[ -1.8  18.0   0.5   0.9  27.4   7.2   5.2 -15.4  13.1   1.2  12.7  22.1
 -28.1  12.7 -17.6 -38.5  -3.6  -4.3  55.2 -36.1 -22.1]
(21) + Kinat
[-10.5  18.9   4.8   8.7  35.5   2.2   1.0 -10.6   8.7  11.2 -11.0  16.1
 -31.5   0.8  -9.6 -12.1  -0.9   5.1  27.2 -36.4 -20.9]
(22) + Kinat
[ 13.1  15.5  18.5  32.4  23.0  -6.1  30.1  -5.3 -14.0 -13.3 -12.0  -8.2
 -18.2   4.8 -18.9   8.1  -7.6  -0.7  30.6  -2.6 -27.0]
(30) + fime
[-15.5   8.4 -10.0   3.6   6.5   5.1   1.5 -21.1  12.6   5.3  -0.6  20.5
 -35.4   6.8 -16.4 -35.4  -2.5   5.9  39.5 -56.7  -9.7]
(22) + Kinat
[  5.1 -18.4 -32.5  23.3 -38.2  -7.4  17.8  -0.6  -1.2 -17.9 -12.9 -18.7
  -8.3  -5.0  -4.3 -18.0   2.4  -7.8  49.9 -23.8  36.7]
(21) + natu
[ 18.9   7.6  -2.8  31.3   3.9 -16.4  38.4  -8.2  -1.7 -13.7 -14.5  -7.0
 -20.8   6.6 -18.7  -3.2   2.8  -6.8  52.7  -5.9   2.5]
(21) + fime
[ -6.4  26.1  10.9   4.3  38.8  -2.7   4.9  -7.5  21.1   8.6   0.0  13.3
 -28.9  -3.0 -10.9  -7.6  -5.0   9.9  19.9 -20.9 -13.4]
(22) + Kinat
[ 11.2   4.5   3.0  37.4  12.4   3.5  28.4 -10.3 -23.3 -18.7  -6.6  -6.0
 -18.0  -4.5 -23.2  -9.3  -8.6  -5.1  49.7  -0.2  -7.0]
(22) + fime
[ 16.3   9.6  10.5  -5.7  29.9  27.5   0.2 -15.4   1.6  -8.0  23.9   6.7
 -23.4   1.7 -10.7 -35.4  -3.1  14.0  53.5 -50.6 -38.8]
(22) + Kinat
[ 10.0  25.2  32.0   1.4  42.0  -1.3   5.3  -9.5  22.7   3.4  11.2   9.9
 -32.9   3.4 -11.6 -16.5  -1.3  16.2  46.6 -39.5 -24.1]
(22) + Kinat
[ 11.7   4.6  20.0  24.7  -1.6  -5.6  25.0  -4.6 -17.5 -19.1 -13.6 -13.4
 -14.3   1.6 -13.9  12.3  -3.0   0.7  36.1  25.9 -17.9]
(30) + fime
[  5.7  -0.7  15.2  28.0  12.9   3.3  31.1 -12.5 -16.4 -18.9 -10.8  -5.0
 -23.1  -5.8 -28.2   7.5 -15.1  -7.7  37.6  15.5 -20.0]
(30) + fime
[  8.5  11.7  -5.5  31.9  10.9  -7.9  26.1  -5.4 -18.0 -11.7 -18.6  -7.7
 -10.2   6.5 -23.0  -9.1   1.1 -10.6  38.5 -16.0  -5.0]
(22) + fime
[  9.8  20.3  17.5   5.1  33.2  -7.0   4.4  -8.1  25.0   1.4   6.0   8.3
 -27.1   7.5 -13.6 -29.0  -2.1   8.2  61.4 -40.6 -13.5]
(21) + Kinat
[ -8.8  26.5   9.5  12.0  35.6  -9.8  28.5 -15.9   7.8   1.0   1.1  14.3
 -18.8  -3.1 -20.2 -23.8  -2.0  -0.5  55.4 -10.1 -13.3]
(22) + Kinat
[ 11.5  13.2   9.3  35.9  17.4 -27.9  29.8  12.1   7.6  -5.7 -32.0 -10.1
  -3.6 -11.0  -8.4  12.4  -1.9   2.9  25.9   3.1  21.9]
(21) + fime
[ -4.1  25.0  28.8  -2.2  36.2 -15.5  -6.9   2.7  22.4   8.2  -5.8   6.8
 -33.2  12.1  -1.0   4.0  -0.5  14.0  22.7 -14.4 -20.0]
(21) + Kinat
[ 24.1  -0.9  13.1  27.2  20.5  10.0  34.1  -5.9   1.4 -17.4 -10.5 -16.4
 -26.3  -7.3 -17.0  18.3  -4.5   2.4  28.1   1.7 -22.2]
(30) + fime
[ 17.2  14.2  29.4  22.9  23.2  -7.4  23.6  -1.8   1.3  -8.7 -17.1  -9.5
 -34.1  10.1 -15.7   4.6  -1.5   0.1  39.8  -2.3 -26.0]
(24) + fime
[  5.2  10.4  10.3  35.5  10.6 -17.5  36.6   2.8 -15.0 -17.0 -31.3  -8.9
 -18.9   0.7 -19.5  14.2  -4.4 -10.0  42.6  17.5 -13.8]
(22) + fime
[ 13.6  13.2  15.7  31.3  28.9 -16.6  37.9  -0.9  -1.9  -9.3 -16.2  -3.4
 -27.9   1.8 -21.6  10.8  -1.6  -2.9  44.3   6.2 -19.2]
(30) + fime

[ -8.9  -2.1  47.1  -1.9  -8.5 -32.6  -2.1 -17.4 -11.1 -10.6 -18.7 -52.7
 -14.2   9.0 -10.3  -9.6  -4.7  -3.0  -1.7   5.9 -13.8]
lud + K
[ 25.9  17.4  27.1   6.5  -5.3 -29.8  -6.5   3.9  -3.0 -12.2 -16.3 -20.1
  -2.5   0.6  -3.4   0.7  -5.1 -18.4  -0.1  -7.7  -3.9]
lud + K
[ -0.9  -7.5  -2.6   7.8  11.5  24.9   2.7 -23.6   7.0   4.2  22.5  28.4
  -6.3 -12.5  -3.6  -4.6  11.8 -12.1   0.9   2.8   9.6]
bosof + G
[ -0.9  -9.4 -13.0   5.1  13.6  28.9   7.7 -27.1   5.3   8.2  22.0  29.9
  -6.9 -18.2 -13.8  -2.2  13.0 -12.6   6.0   4.4   9.4]
bosof + G
[-16.2  11.6  29.6   2.6  -6.2 -18.7  -5.0  -3.0   3.2 -14.3  -4.6 -27.0
 -12.0  11.6  17.5 -15.1  -3.9  -9.7   0.9 -10.4  16.4]
lud + K
[ 10.6 -14.2  17.8   7.5  10.3  28.8   6.2 -37.6   7.0   6.9  20.1  13.4
 -15.6  -4.5 -18.0   4.3  21.0 -17.4   1.6   3.3  -3.5]
bosof + G
[-34.8 -29.4  54.0  -7.2   1.2  12.5   3.8 -44.3 -12.0  -3.8  -0.8 -46.6
 -18.5   4.8  -7.8 -29.8  12.0   7.4  -9.9  26.6  -9.9]
lud + G
[ 38.1  -5.2   6.3   8.1   4.9   7.8   1.7 -10.8   0.5   4.9  -0.7  12.5
   0.6  -4.1 -23.4  18.2   9.7 -14.1   0.8   2.3  -9.8]
bosof + G
[ -7.6  11.4  27.0   4.2  -5.2 -26.6  -1.1  -6.4  -4.6 -10.2  -6.8 -33.2
 -12.1   7.8   2.0  -6.1  -4.7 -10.0   3.0  -7.2   0.1]
lud + K
[-16.7 -20.7  32.9  -2.3   1.8  12.8   1.8 -27.7  -4.3  -0.6   2.7 -20.7
 -14.0  10.0  -1.3 -10.5   8.5   5.4  -5.3  10.4 -11.1]
lud + G
[ 61.7  14.5  18.7  14.7   0.8 -20.3  -7.0   5.0  -5.4  -1.1 -16.2  -0.7
   6.8   1.2 -20.2  21.4   0.2 -24.5  -3.8  -7.4  -7.9]
bosof + K
[-12.7 -26.1  30.0  -1.2   3.7  22.6   3.5 -34.9  -9.3   2.2   4.1 -13.3
  -7.4 -10.1 -13.2 -21.4  14.7   4.4  -9.6  23.4  -6.7]
lud + G
[ 32.6 -12.9 -11.2   2.7   7.6  20.5   8.5 -20.8   1.5  13.1   9.1  23.1
   0.5  -5.7 -32.9  24.3  13.6  -5.9  -6.5   4.3 -12.3]
bosof + G
[  9.1  33.9   2.0  16.2   3.8 -12.2  -2.2   1.5  21.3  -7.6  14.8  14.8
 -17.7   2.3  18.0  10.0  -2.5 -32.4  16.9 -34.4  22.3]
bosof + K
[-12.6 -27.2  42.1  -3.6  -1.6  18.0   7.8 -37.4  -6.8   2.3   1.8 -27.5
 -19.1  19.8  -9.3  -2.8  14.7   6.0  -7.8  11.9 -17.1]
lud + G
[ 24.7 -11.8  13.8   5.2   7.9  12.4   3.9 -27.7  -2.6   6.5   4.8   3.3
  -2.4 -10.6 -27.3   7.5  13.5  -9.4  -0.7   8.3 -10.8]
bosof + G
[ 48.9  -8.2  18.0  10.7  10.4  10.6  -1.2 -22.0  -4.0   0.7   0.9  10.9
  10.1 -20.1 -27.7   3.7   9.3 -16.9  -9.8  13.0  -6.6]
bosof + G
[-21.8 -15.8   7.2  -4.4   1.2  23.0   8.3 -14.7   5.9   2.7  18.2   0.9
 -14.3  11.7  10.9  -6.0   7.1   7.2  -3.0   0.7  -0.5]
lud + G
[  4.2 -29.6  23.9  -6.8   2.5  12.1   9.4 -35.6 -16.9   8.7  -7.7 -27.4
  -5.4   1.4 -39.5   7.4  11.5  12.9  -6.3  28.4 -27.7]
lud + G
[  1.5  12.7  25.9   7.0  -3.2 -17.8  -2.8  -9.1   4.6 -11.7  -2.7 -18.4
 -12.0   0.7   4.1  -6.9  -3.4 -21.5   3.8 -10.3   3.3]
lud + K
[-20.9 -22.6   3.7  -8.4   5.5   9.0   7.8 -27.1  -9.4   9.2   0.0 -13.8
  -1.8 -15.0 -29.4 -10.8  10.6   8.8   0.5  24.4  -7.7]
lud + G
[ 10.9  -9.8  10.6   6.5  11.6  15.1   9.6 -41.4   1.2   7.1  11.1   4.6
  -9.5 -16.8 -33.8  -0.8  16.5 -17.0   4.4   8.6  -1.3]
Fitus + G
[ 11.3  -7.0   5.8   5.1  10.7  10.5   5.9 -35.2  -1.7   5.8   5.3   7.1
  -2.4 -24.5 -31.8  -1.2  12.0 -16.3  19.0  12.0  -1.8]
bosof + G
[ 22.2  30.7  21.9  13.8  -0.8 -31.3  -4.9 -10.3   7.1  -9.4  -1.8  -8.0
 -14.4  -1.4  -7.7   7.6  -2.9 -36.5  11.4 -20.4   4.4]
bosof + K
[ 37.3 -17.8   2.0   6.1  14.3  29.2   2.3 -25.5  -1.3  10.2  12.2  26.2
   5.8 -17.8 -31.3   9.6  18.5  -7.7  -7.9  15.5  -7.8]
bosof + G
[ 30.5 -16.9  -5.8   0.9   4.3  19.6   1.3 -16.3  -1.9  12.2   4.3  19.0
   2.2  -4.3 -30.2  21.0  12.9   0.1   0.4   2.1 -14.8]
bosof + G
[ 36.0 -12.1  22.3   8.0   5.2  17.9   8.6 -25.4   4.9   5.2   9.9   8.9
 -14.0  15.3 -21.0  27.4  14.5 -15.8   1.3  -6.2 -16.1]
Fitus + G
[ 18.1 -20.7  34.2  -4.1  -3.0  -3.0   2.0 -25.6 -16.8   2.8 -17.9 -33.0
  -2.8   3.8 -31.4   5.7   8.2   1.2  -7.9  21.0 -25.3]
lud + G
[ 26.6 -18.1  11.8   3.8   8.3  25.2   2.0 -27.1  -3.4   7.4   5.1   9.5
   1.3 -19.3 -27.8   4.7  10.1  -7.0  -6.3  16.4  -8.7]
bosof + G
[ 20.7  -6.4  18.1   8.4   9.7  15.0  -2.2 -28.4  -2.0   0.6   5.0   5.9
   2.5 -23.9 -17.6 -10.7  10.9 -18.6  -8.1  12.2   5.9]
bosof + G
[ 39.6 -21.0  11.2   7.7  12.0  29.6   3.8 -31.8   2.4   5.0  10.3  20.9
  -7.8   3.7 -30.0  23.8  20.8 -10.9  -2.6   6.4 -17.7]
bosof + G
